Below are the code and all the weights of a small trained network. Each question names an input and a target symbol and asks about switching units off, where a switched-off unit gives its printed mean instead of its output.

import numpy as np


def w(rows, s, z=0):
    codes = np.array(rows[::2]) - 128.0
    scale = np.full(codes.shape[1], s)
    scale[-1] = z or s
    return codes * scale


def norm(h):
    return h / np.sqrt((h * h).mean(-1, keepdims=True) + 1e-5)


def f(y):
    return y / 2 * (1 + np.tanh(0.7978845608 * (y + 0.044715 * y**3)))


def softmax(a):
    e = np.exp(a - a.max(-1, keepdims=True))
    return e / e.sum(-1, keepdims=True)


def log_softmax(a):
    a = a - a.max(-1, keepdims=True)
    return a - np.log(np.exp(a).sum(-1, keepdims=True))


def net(x, mask):
    ids = ['ΓΞΠΣΨαβδεζφ'.index(c) for c in x.split()]
    T = len(ids)
    res = E[ids] + P[:T]
    r = norm(res)
    for j in range(3):
        rows = slice(2 * j, 2 * j + 2)
        q, k, v = (r @ M[0][rows].T for M in (Q, K, V))
        z = softmax(np.where(np.tri(T) > 0, q @ k.T / 2**0.5, -1e9)) @ v
        o = O[0][rows]
        res = res + np.where(mask[j], z, o[:, -1]) @ o[:, :-1]
    y = f(norm(res) @ A[0][:, :-1].T + A[0][:, -1])
    res = res + np.where(mask[3:11], y, B[0][:, -1]) @ B[0][:, :-1]
    return log_softmax(norm(res)[-1] @ U[:, :-1].T + U[:, -1])


Q, K, V, O, A, B = {}, {}, {}, {}, {}, {}
E = w([
[182,151,106,129],'Γ',
[140,173,248,142],'Ξ',
[141,158,248,134],'Π',
[179,76,111,105],'Σ',
[188,193,134,37],'Ψ',
[114,139,194,116],'α',
[163,103,170,140],'β',
[115,235,160,118],'δ',
[107,164,193,122],'ε',
[112,135,195,114],'ζ',
[112,147,195,114],'φ',
],0.014)
P = w([
[88,125,93,136],'0',
[122,114,115,131],'1',
[172,199,141,249],'2',
[140,159,152,78],'3',
[120,113,116,128],'4',
[213,175,147,218],'5',
[144,155,148,71],'6',
[119,113,117,127],'7',
[236,158,180,198],'8',
[150,155,143,70],'9',
[110,115,116,129],'10',
[239,134,205,182],'11',
[138,51,119,133],'12',
],0.016)
Q[0] = w([
[189,122,134,117],'h1',
[145,87,123,254],'h1',
[92,99,155,76],'h2',
[124,183,83,26],'h2',
[136,204,218,178],'h3',
[99,121,147,100],'h3',
],0.033)
K[0] = w([
[161,130,76,78],'h1',
[252,113,186,196],'h1',
[61,93,116,94],'h2',
[65,171,34,66],'h2',
[23,181,181,200],'h3',
[119,164,126,86],'h3',
],0.028)
V[0] = w([
[88,168,141,19],'h1',
[217,166,121,169],'h1',
[7,70,125,65],'h2',
[80,184,54,90],'h2',
[194,92,145,95],'h3',
[103,176,199,161],'h3',
],0.014)
O[0] = w([
[99,114,166,18,157],'h1',
[128,116,187,197,212],'h1',
[100,139,9,136,2],'h2',
[29,172,142,161,114],'h2',
[91,99,196,108,117],'h3',
[200,135,132,167,243],'h3',
],0.011,0.0073)
A[0] = w([
[71,136,58,151,114],'n1',
[113,4,91,156,206],'n2',
[70,171,115,116,63],'n3',
[156,56,90,182,57],'n4',
[122,106,136,192,238],'n5',
[115,208,97,153,2],'n6',
[48,26,113,134,14],'n7',
[133,102,93,109,92],'n8',
],0.026,0.0042)
B[0] = w([
[170,113,184,105,180],'n1',
[52,5,71,134,203],'n2',
[71,188,147,121,232],'n3',
[86,98,155,24,198],'n4',
[127,141,169,209,254],'n5',
[146,79,61,174,178],'n6',
[224,98,70,210,207],'n7',
[129,199,125,112,147],'n8',
],0.03,0.006)
U = w([
[138,173,181,253,152],'Γ',
[213,138,191,126,126],'Ξ',
[226,106,197,63,3],'Π',
[174,90,22,188,234],'Σ',
[1,161,206,88,131],'Ψ',
[159,137,88,79,109],'α',
[112,67,170,54,135],'β',
[55,193,65,209,158],'δ',
[187,185,69,117,127],'ε',
[153,136,92,75,97],'ζ',
[173,158,90,90,103],'φ',
],0.0098,0.0025)

Each question gives the input, a string of symbols that net reads in full, and the target symbol t.
The units are the heads (2 rows each of Q, K, V and O) and the neurons (one row each of A and B). Each row of codes is followed by its name. A weight is (code - 128) times the scale printed after its matrix; where a second scale follows, it is the last column's (O, A, B and U).
mask holds one flag per unit, heads first, then neurons. A switched-off unit (its flag False) gives its mean, the last column of its rows in O or B, instead of its output. The means were averaged over made-up inputs and are rounded, as every weight is.
A unit's drop is (log p(t) with every unit on - log p(t) with that unit switched off) / (log p(t) with every unit on - log p(t) with every unit switched off).
The circuit of an input: a set's keep is (log p(t) with only the set's units on - log p(t) with every unit switched off) / (log p(t) with every unit on - log p(t) with every unit switched off). Starting from all 11 units, units are removed one at a time, each time the one whose removal leaves the highest keep (on an exact tie, the one counted first), for as long as the keep stays at least 0.8.
units of the circuit, in order: the units of the circuit, biggest drop first
unit that matters most: the unit with the biggest drop
top k neurons: the k neurons with the biggest drops, biggest first
heads that matter: for each layer, one digit per head in row order, 1 if its drop is at least 0.15 and else 0, layers parted by /
input Σ β Σ δ, target Σ: units of the circuit, in order -> n6; h2
input Σ Γ Ψ Π Ψ Σ Γ Ψ β Γ, target Σ: units of the circuit, in order -> h1; h2; n6
input δ β ζ φ β Ξ Γ Ψ Σ ε, target δ: unit that matters most -> h2
input δ β β δ Ψ φ ζ, target δ: units of the circuit, in order -> h2; n6
input Π Σ Ψ φ, target Π: units of the circuit, in order -> h1; h3
input φ Ψ Ψ ζ Σ Ψ, target Π: top 3 neurons -> n5; n3; n7
input δ Ψ ε Ψ ε Ψ, target Π: heads that matter -> 100
input Γ Ψ φ ε Ψ Γ Σ, target Γ: heads that matter -> 010
input Σ Π δ β δ ε δ δ α Ψ ε Ψ Ψ, target Σ: units of the circuit, in order -> n7; h3; h2
input φ Π ε Ψ Ξ Ψ Ψ β, target β: units of the circuit, in order -> h2; n4
input ζ β ε β β Σ φ β, target β: units of the circuit, in order -> n4; h2
input Ψ Π Ψ Ψ β α δ δ Γ Γ, target Ψ: units of the circuit, in order -> h1; h2
input Σ δ Π Γ Σ Ψ Γ Γ ε Ψ δ δ δ, target Σ: units of the circuit, in order -> h2; n6
input Ψ ζ ζ β Σ Π β Ψ β φ, target Ψ: unit that matters most -> h1
input Ψ α ε Σ δ Γ β δ, target δ: top 3 neurons -> n6; n3; n4
input Ψ β Σ Ψ α β Ψ δ, target δ: units of the circuit, in order -> h2; n6; n3
input Γ β Ψ Γ φ ε Ψ, target Γ: units of the circuit, in order -> h2; h1
input Σ δ Ψ Π, target Σ: heads that matter -> 010
input δ ε α Ξ, target δ: top 3 neurons -> n6; n4; n1
input Ψ ζ Ψ φ Π ζ Ψ Π, target Π: units of the circuit, in order -> h1; h2
input δ δ Ψ Ψ α ζ Ψ δ Σ Γ Ψ Π Ψ, target δ: top 2 neurons -> n3; n7
input δ β ζ δ Ψ Σ ε Π, target Π: heads that matter -> 000
input Σ ε φ ζ Σ Ψ ζ δ β α, target Σ: heads that matter -> 011
